Below is a small trained network, with its code and all its weights. Each question gives an input and a class and asks what happens when units are switched off, that is, made to give their printed mean instead of their output.

import numpy as np


def w(rows, s, z=0):
    codes = np.array(rows[::2]) - 128.0
    scale = np.full(codes.shape[1], s)
    scale[-1] = z or s
    return codes * scale


def norm(h):
    return h / np.sqrt((h * h).mean(-1, keepdims=True) + 1e-5)


def f(y):
    return np.maximum(y, 0)


def log_softmax(a):
    a = a - a.max(-1, keepdims=True)
    return a - np.log(np.exp(a).sum(-1, keepdims=True))


def net(x, mask):
    res = np.array(x, float).reshape(1, 5) / 4 @ E
    u = 0
    for l in range(3):
        y = f(norm(res) @ A[l][:, :-1].T + A[l][:, -1])
        res = res + np.where(mask[u : u + 3], y, B[l][:, -1]) @ B[l][:, :-1]
        u += 3
    return log_softmax(norm(res)[-1] @ U[:, :-1].T + U[:, -1])


A, B = {}, {}
E = w([
[90,126,182,168,59,88,132,93,135,128,140,110],'x0',
[188,138,70,88,191,244,168,100,168,95,102,90],'x1',
[148,95,142,122,63,142,134,109,152,239,115,165],'x2',
[59,140,119,112,102,96,87,56,1,142,135,119],'x3',
[104,140,202,113,136,127,144,123,79,189,156,153],'x4',
],0.0063)
A[0] = w([
[138,101,203,143,36,124,173,119,195,229,138,166,85],'0.n1',
[144,93,121,136,9,138,138,70,200,193,97,128,3],'0.n2',
[163,81,145,139,67,183,170,96,222,235,103,143,75],'0.n3',
],0.014,0.005)
B[0] = w([
[109,186,178,179,99,106,12,100,161,191,91,95,249],'0.n1',
[137,2,120,253,134,149,198,40,122,119,199,202,211],'0.n2',
[137,120,78,64,148,145,232,166,55,85,203,118,243],'0.n3',
],0.0087,0.014)
A[1] = w([
[97,107,160,113,104,17,93,245,32,223,185,215,81],'1.n1',
[58,120,227,91,84,62,178,145,57,214,138,165,51],'1.n2',
[86,67,76,111,41,34,92,117,102,51,82,147,6],'1.n3',
],0.011,0.0026)
B[1] = w([
[181,30,193,183,144,123,194,97,199,90,141,221,254],'1.n1',
[184,77,152,119,82,161,85,133,108,159,253,103,235],'1.n2',
[65,192,74,92,121,98,245,63,84,153,36,175,197],'1.n3',
],0.0064,0.0094)
A[2] = w([
[83,128,80,185,29,86,144,187,228,169,125,92,7],'2.n1',
[141,73,195,83,119,152,102,81,51,108,188,134,23],'2.n2',
[59,213,70,93,81,74,66,110,12,106,117,44,63],'2.n3',
],0.011,0.0013)
B[2] = w([
[146,164,95,82,194,174,100,119,104,91,126,97,158],'2.n1',
[107,133,74,150,128,142,92,114,98,108,109,71,254],'2.n2',
[109,144,111,171,170,146,2,89,80,100,73,117,184],'2.n3',
],0.0091,0.0095)
U = w([
[80,164,63,134,168,143,33,71,63,82,50,106,155],'0',
[189,160,42,12,192,202,189,209,206,72,117,95,167],'1',
[137,36,133,199,84,133,147,48,84,149,222,156,185],'2',
[118,136,212,155,61,66,1,132,200,206,111,130,81],'3',
[60,149,110,117,101,47,189,83,119,111,41,210,120],'4',
[82,143,140,61,62,119,115,215,147,173,47,139,4],'5',
[97,157,115,33,121,139,148,168,67,191,131,101,55],'6',
[121,139,188,99,162,93,136,232,177,145,105,182,71],'7',
],0.009,0.0043)

Each question gives the input, the list of numbers given to net, and the class t.
The units are the neurons (one row each of A and B). Each row of codes is followed by its name. A weight is (code - 128) times the scale printed after its matrix; where a second scale follows, it is the last column's (A, B and U).
mask holds one flag per neuron, layer by layer. A switched-off neuron (its flag False) gives its mean, the last column of its row in B, instead of its output. The means were averaged over made-up inputs and are rounded, as every weight is.
A unit's drop is (log p(t) with every unit on - log p(t) with that unit switched off) / (log p(t) with every unit on - log p(t) with every unit switched off).
The circuit of an input: a set's keep is (log p(t) with only the set's units on - log p(t) with every unit switched off) / (log p(t) with every unit on - log p(t) with every unit switched off). Starting from all 9 units, units are removed one at a time, each time the one whose removal leaves the highest keep (on an exact tie, the one counted first), for as long as the keep stays at least 0.8.
units of the circuit, in order: the units of the circuit, biggest drop first
most important unit: the unit with the biggest drop
top k neurons: the k neurons with the biggest drops, biggest first
top k neurons in layer l: the k neurons of layer l with the biggest drops, biggest first
drop when u is switched off: that unit's drop, to one decimal
input [2,-6,2,-3,4], class 3: units of the circuit, in order : (0.n1)
input [6,3,-8,1,1], class 0: top 2 neurons : (0.n2 1.n1)
input [7,-8,-1,3,-8], class 4: top 2 neurons : (1.n3 0.n3)
input [2,8,-2,5,-6], class 0: top 2 neurons : (1.n1 0.n2)
input [4,8,0,0,-2], class 1: units of the circuit, in order : (0.n1 0.n2)
input [1,7,2,-4,8], class 6: units of the circuit, in order : (1.n1 0.n2)
input [8,-5,-3,-2,-6], class 4: top 2 neurons : (1.n3 0.n1)
input [4,7,0,7,-6], class 0: top 3 neurons : (0.n2 1.n1 2.n3)
input [4,-8,-5,-2,-7], class 4: top 2 neurons : (0.n1 1.n3)
input [-7,-6,-6,-6,4], class 7: top 2 neurons : (0.n2 0.n3)
input [-3,-5,2,1,7], class 3: top 3 neurons : (0.n1 0.n3 0.n2)
input [6,-4,-2,-3,-2], class 3: top 2 neurons : (0.n3 0.n1)
input [-2,-1,-6,-1,-3], class 0: top 4 neurons : (1.n1 0.n2 0.n3 2.n3)
input [-6,0,3,8,-8], class 0: top 2 neurons : (2.n3 1.n1)
input [-7,-3,1,-2,-8], class 1: most important unit : 0.n1
input [-2,-8,-8,-6,-1], class 4: top 2 neurons : (0.n1 0.n3)
input [-5,-5,3,0,3], class 3: top 2 neurons in layer 0 : (0.n1 0.n2)
input [8,-8,-6,-7,8], class 3: top 2 neurons : (0.n1 0.n3)
input [7,7,-2,4,6], class 0: top 2 neurons : (0.n2 1.n1)
input [-6,-2,0,-4,-2], class 1: units of the circuit, in order : (0.n2)
input [0,1,-3,-2,-7], class 1: top 2 neurons : (0.n1 0.n2)
input [3,0,-1,-3,6], class 3: drop when 0.n1 is switched off : 0.8
input [-1,2,-3,5,2], class 0: drop when 0.n2 is switched off : 0.2
input [4,3,-5,6,3], class 0: drop when 0.n2 is switched off : 0.1
input [4,1,-5,1,3], class 0: drop when 0.n1 is switched off : 0.0
